Below are the code and all the weights of a small trained network. Each question names an input and a class and asks about switching units off, where a switched-off unit gives its printed mean instead of its output.

import numpy as np


def w(rows, s, z=0):
    codes = np.array(rows[::2]) - 128.0
    scale = np.full(codes.shape[1], s)
    scale[-1] = z or s
    return codes * scale


def norm(h):
    return h / np.sqrt((h * h).mean(-1, keepdims=True) + 1e-5)


def f(y):
    return y / 2 * (1 + np.tanh(0.7978845608 * (y + 0.044715 * y**3)))


def log_softmax(a):
    a = a - a.max(-1, keepdims=True)
    return a - np.log(np.exp(a).sum(-1, keepdims=True))


def net(x, mask):
    res = np.array(x, float).reshape(1, 2) / 4 @ E
    u = 0
    for l in range(3):
        y = f(norm(res) @ A[l][:, :-1].T + A[l][:, -1])
        res = res + np.where(mask[u : u + 10], y, B[l][:, -1]) @ B[l][:, :-1]
        u += 10
    return log_softmax(norm(res)[-1] @ U[:, :-1].T + U[:, -1])


A, B = {}, {}
E = w([
[99,92,173,187,159,30],'x0',
[96,247,116,145,111,141],'x1',
],0.0013)
A[0] = w([
[155,122,61,68,114,191,47],'0.n0',
[125,133,128,142,140,106,51],'0.n1',
[115,137,147,172,156,91,29],'0.n2',
[93,253,117,134,97,150,119],'0.n3',
[113,178,129,143,101,153,42],'0.n4',
[123,128,111,123,146,126,106],'0.n5',
[126,131,141,123,128,132,121],'0.n6',
[119,129,142,127,135,141,117],'0.n7',
[84,142,152,175,178,41,2],'0.n8',
[144,92,196,133,141,84,150],'0.n9',
],0.0039,0.0009)
B[0] = w([
[109,154,168,168,79,123,204],'0.n0',
[118,88,117,143,108,127,116],'0.n1',
[108,89,140,134,65,114,137],'0.n2',
[159,144,77,102,254,196,249],'0.n3',
[149,71,113,126,154,135,135],'0.n4',
[124,116,131,124,120,128,123],'0.n5',
[137,124,123,138,126,126,126],'0.n6',
[135,122,124,131,125,128,125],'0.n7',
[93,90,162,162,32,140,196],'0.n8',
[103,179,104,121,140,101,190],'0.n9',
],0.0036,0.002)
A[1] = w([
[106,163,120,106,124,107,138],'1.n0',
[166,105,161,76,37,231,102],'1.n1',
[131,167,2,90,157,180,56],'1.n2',
[95,88,40,152,95,194,96],'1.n3',
[115,161,121,114,128,113,141],'1.n4',
[180,179,22,8,239,169,103],'1.n5',
[122,124,128,110,160,115,86],'1.n6',
[124,151,148,116,162,115,156],'1.n7',
[139,67,162,116,129,93,140],'1.n8',
[17,170,58,211,208,111,11],'1.n9',
],0.0022,0.0011)
B[1] = w([
[145,56,128,116,138,129,128],'1.n0',
[149,248,203,228,109,93,169],'1.n1',
[37,99,122,151,165,63,148],'1.n2',
[145,100,162,227,174,128,125],'1.n3',
[153,60,127,124,136,122,130],'1.n4',
[14,151,68,174,80,42,253],'1.n5',
[134,132,103,132,121,118,110],'1.n6',
[135,80,123,106,95,162,141],'1.n7',
[104,209,72,78,105,147,160],'1.n8',
[215,96,166,144,98,205,112],'1.n9',
],0.0018,0.0012)
A[2] = w([
[67,63,49,170,213,104,36],'2.n0',
[70,167,112,133,102,110,62],'2.n1',
[149,105,69,35,152,113,96],'2.n2',
[194,190,2,96,237,184,32],'2.n3',
[144,120,129,111,106,141,123],'2.n4',
[158,195,222,155,81,113,3],'2.n5',
[75,107,114,147,182,96,45],'2.n6',
[171,138,121,128,97,198,145],'2.n7',
[80,182,138,194,110,197,113],'2.n8',
[154,56,229,135,148,74,90],'2.n9',
],0.0035,0.0012)
B[2] = w([
[150,186,171,94,117,146,157],'2.n0',
[131,84,117,137,107,117,129],'2.n1',
[184,98,77,123,164,128,151],'2.n2',
[1,125,113,99,98,99,251],'2.n3',
[138,136,137,125,145,113,126],'2.n4',
[143,160,134,37,96,136,152],'2.n5',
[134,154,157,105,97,159,125],'2.n6',
[106,156,165,127,137,105,143],'2.n7',
[166,92,111,100,182,111,186],'2.n8',
[103,190,88,131,122,167,162],'2.n9',
],0.0038,0.0023)
U = w([
[76,102,145,172,32,80,180],'0',
[9,155,100,107,199,139,171],'1',
[189,95,50,114,157,113,98],'2',
[143,98,182,181,194,165,5],'3',
[183,180,183,79,105,129,158],'4',
],0.015,0.0022)

Each question gives the input, the list of numbers given to net, and the class t.
The units are the neurons (one row each of A and B). Each row of codes is followed by its name. A weight is (code - 128) times the scale printed after its matrix; where a second scale follows, it is the last column's (A, B and U).
mask holds one flag per neuron, layer by layer. A switched-off neuron (its flag False) gives its mean, the last column of its row in B, instead of its output. The means were averaged over made-up inputs and are rounded, as every weight is.
A unit's drop is (log p(t) with every unit on - log p(t) with that unit switched off) / (log p(t) with every unit on - log p(t) with every unit switched off).
The circuit of an input: a set's keep is (log p(t) with only the set's units on - log p(t) with every unit switched off) / (log p(t) with every unit on - log p(t) with every unit switched off). Starting from the 12 units with the biggest drops (on a tie, the unit counted first), units are removed one at a time, each time the one whose removal leaves the highest keep (on an exact tie, the one counted first), for as long as the keep stays at least 0.8.
units of the circuit, in order: the units of the circuit, biggest drop first
unit that matters most: the unit with the biggest drop
k most important neurons: the k neurons with the biggest drops, biggest first
top k neurons in layer l: the k neurons of layer l with the biggest drops, biggest first
drop when u is switched off: that unit's drop, to one decimal
input [3,-2], class 0: units of the circuit, in order	0.n3
input [4,5], class 3: 4 most important neurons	0.n8; 0.n3; 2.n3; 0.n2
input [-1,-4], class 2: units of the circuit, in order	0.n3; 0.n8; 2.n3
input [2,-5], class 2: 2 most important neurons	0.n0; 2.n3
input [-6,-3], class 4: 2 most important neurons	0.n3; 0.n0
input [2,2], class 3: 2 most important neurons	0.n8; 0.n3
input [6,7], class 3: 2 most important neurons	0.n8; 0.n3
input [-5,-2], class 4: 3 most important neurons	0.n0; 0.n3; 2.n5
input [0,-1], class 2: 3 most important neurons	0.n3; 0.n8; 2.n2
input [7,7], class 3: top 2 neurons in layer 1	1.n5; 1.n9
input [-7,-8], class 4: 3 most important neurons	0.n3; 0.n0; 1.n1
input [0,-4], class 2: 2 most important neurons	0.n3; 2.n2
input [6,5], class 0: 2 most important neurons	0.n8; 0.n2
input [8,6], class 0: unit that matters most	0.n8
input [-2,-4], class 4: top 2 neurons in layer 0	0.n3; 0.n0
input [-4,-7], class 4: 4 most important neurons	0.n3; 0.n0; 1.n1; 2.n3
input [5,6], class 3: 3 most important neurons	0.n8; 0.n3; 2.n3
input [6,6], class 3: top 2 neurons in layer 2	2.n3; 2.n8
input [1,-6], class 2: drop when 2.n3 is switched off	0.3
input [-7,-6], class 4: drop when 0.n3 is switched off	2.9
input [2,-2], class 0: drop when 1.n4 is switched off	0.0
